Here is a tiny trained network, its code and every weight. The questions are about switching its units off for an input and a target symbol, where a switched-off unit gives its printed mean instead of its output.

import numpy as np


def w(rows, s, z=0):
    codes = np.array(rows[::2]) - 128.0
    scale = np.full(codes.shape[1], s)
    scale[-1] = z or s
    return codes * scale


def f(y):
    return np.maximum(y, 0)


def softmax(a):
    e = np.exp(a - a.max(-1, keepdims=True))
    return e / e.sum(-1, keepdims=True)


def log_softmax(a):
    a = a - a.max(-1, keepdims=True)
    return a - np.log(np.exp(a).sum(-1, keepdims=True))


def net(x, mask):
    ids = ['αβεζθλμστ'.index(c) for c in x.split()]
    T = len(ids)
    res = E[ids] + P[:T]
    q, k, v = (res @ M[0].T for M in (Q, K, V))
    z = softmax(np.where(np.tri(T) > 0, q @ k.T / 3**0.5, -1e9)) @ v
    res = res + np.where(mask[0], z, O[0][:, -1]) @ O[0][:, :-1]
    y = f(res @ A[0][:, :-1].T + A[0][:, -1])
    res = res + np.where(mask[1:13], y, B[0][:, -1]) @ B[0][:, :-1]
    return log_softmax(res[-1] @ U[:, :-1].T + U[:, -1])


Q, K, V, O, A, B = {}, {}, {}, {}, {}, {}
E = w([
[167,110,78,63,48],'α',
[132,126,72,94,40],'β',
[190,170,107,103,105],'ε',
[189,211,102,103,130],'ζ',
[226,178,139,97,151],'θ',
[101,228,66,138,95],'λ',
[116,146,112,30,161],'μ',
[42,153,96,130,129],'σ',
[80,28,24,127,254],'τ',
],0.0081)
P = w([
[139,167,222,85,33],'0',
[136,171,176,71,47],'1',
[131,169,156,71,72],'2',
[129,168,131,78,93],'3',
[123,160,108,84,112],'4',
[120,156,84,81,134],'5',
[116,150,68,82,157],'6',
[108,139,48,83,180],'7',
[107,138,26,81,192],'8',
[104,139,2,87,213],'9',
],0.0048)
Q[0] = w([
[131,33,195,138,124],'h0',
[120,195,136,5,163],'h0',
[105,102,228,244,152],'h0',
],0.024)
K[0] = w([
[126,210,172,162,72],'h0',
[3,113,45,171,195],'h0',
[122,140,182,68,3],'h0',
],0.021)
V[0] = w([
[167,172,162,77,211],'h0',
[6,111,132,124,130],'h0',
[153,17,125,64,125],'h0',
],0.021)
O[0] = w([
[247,137,172,83,137,255],'h0',
[43,229,148,91,112,190],'h0',
[99,16,205,111,59,192],'h0',
],0.014,0.0064)
A[0] = w([
[87,131,21,75,205,211],'n0',
[202,69,102,123,177,105],'n1',
[122,2,171,159,207,120],'n2',
[50,187,91,56,139,3],'n3',
[150,177,74,173,50,245],'n4',
[217,146,130,98,106,170],'n5',
[141,179,163,57,165,104],'n6',
[142,113,26,134,203,52],'n7',
[115,126,198,117,60,174],'n8',
[113,97,211,160,225,130],'n9',
[127,96,179,87,168,137],'n10',
[123,215,177,178,46,29],'n11',
],0.0092,0.0022)
B[0] = w([
[129,248,130,187,164,171],'n0',
[82,72,146,200,198,188],'n1',
[66,220,207,73,188,141],'n2',
[176,30,201,174,111,193],'n3',
[159,85,115,135,60,159],'n4',
[203,165,92,43,103,253],'n5',
[137,103,153,174,49,236],'n6',
[40,88,32,161,145,152],'n7',
[21,152,88,104,145,223],'n8',
[195,169,123,109,205,131],'n9',
[160,171,70,138,118,198],'n10',
[126,136,184,90,220,157],'n11',
],0.014,0.012)
U = w([
[40,201,156,67,201,217],'α',
[58,1,98,146,25,189],'β',
[129,108,133,109,175,48],'ε',
[144,7,78,157,135,141],'ζ',
[142,138,146,93,234,74],'θ',
[95,213,58,160,143,116],'λ',
[192,194,123,45,38,173],'μ',
[149,110,217,167,113,93],'σ',
[100,147,135,101,141,5],'τ',
],0.0034,0.0024)

Each question gives the input, a string of symbols that net reads in full, and the target symbol t.
The units are the heads (3 rows each of Q, K, V and O) and the neurons (one row each of A and B). Each row of codes is followed by its name. A weight is (code - 128) times the scale printed after its matrix; where a second scale follows, it is the last column's (O, A, B and U).
mask holds one flag per unit, heads first, then neurons. A switched-off unit (its flag False) gives its mean, the last column of its rows in O or B, instead of its output. The means were averaged over made-up inputs and are rounded, as every weight is.
A unit's drop is (log p(t) with every unit on - log p(t) with that unit switched off) / (log p(t) with every unit on - log p(t) with every unit switched off).
The circuit of an input: a set's keep is (log p(t) with only the set's units on - log p(t) with every unit switched off) / (log p(t) with every unit on - log p(t) with every unit switched off). Starting from the 12 units with the biggest drops (on a tie, the unit counted first), units are removed one at a time, each time the one whose removal leaves the highest keep (on an exact tie, the one counted first), for as long as the keep stays at least 0.8.
units of the circuit, in order: the units of the circuit, biggest drop first
k most important neurons: the k neurons with the biggest drops, biggest first
drop of u: that unit's drop, to one decimal
input σ σ α θ β ζ ζ β, target ζ: units of the circuit, in order : h0; n1
input τ μ α λ, target α: units of the circuit, in order : h0; n11; n8
input λ ζ α, target λ: units of the circuit, in order : h0; n0
input μ μ ζ ζ ε ε, target ζ: units of the circuit, in order : h0; n1
input μ μ μ α μ α τ, target α: units of the circuit, in order : n2; h0; n6
input τ μ τ ζ μ μ α, target α: units of the circuit, in order : h0; n8; n6
input μ λ α α, target λ: units of the circuit, in order : h0
input λ λ β, target λ: 2 most important neurons : n0; n7
input σ μ σ β λ, target σ: units of the circuit, in order : n3; h0; n8; n5
input λ ζ ε, target λ: units of the circuit, in order : h0; n7
input μ μ μ λ μ μ ζ α ζ α, target ζ: 3 most important neurons : n1; n7; n8
input λ ε μ μ λ λ λ α θ, target λ: 3 most important neurons : n0; n7; n3
input μ τ μ α ζ σ σ α α, target β: 3 most important neurons : n5; n0; n2
input α α α, target α: 2 most important neurons : n2; n6
input σ α λ λ μ θ σ μ α, target σ: 2 most important neurons : n3; n5
input μ ζ μ α α μ ζ θ α θ, target θ: drop of h0 : 1.2
input μ μ λ ζ ζ α, target ζ: drop of n5 : -0.1
input μ μ ε ε μ σ β, target σ: drop of n3 : 1.0
input β μ ζ μ μ μ α λ ε, target λ: most important neuron : n0
input α σ α ε, target σ: most important neuron : n3
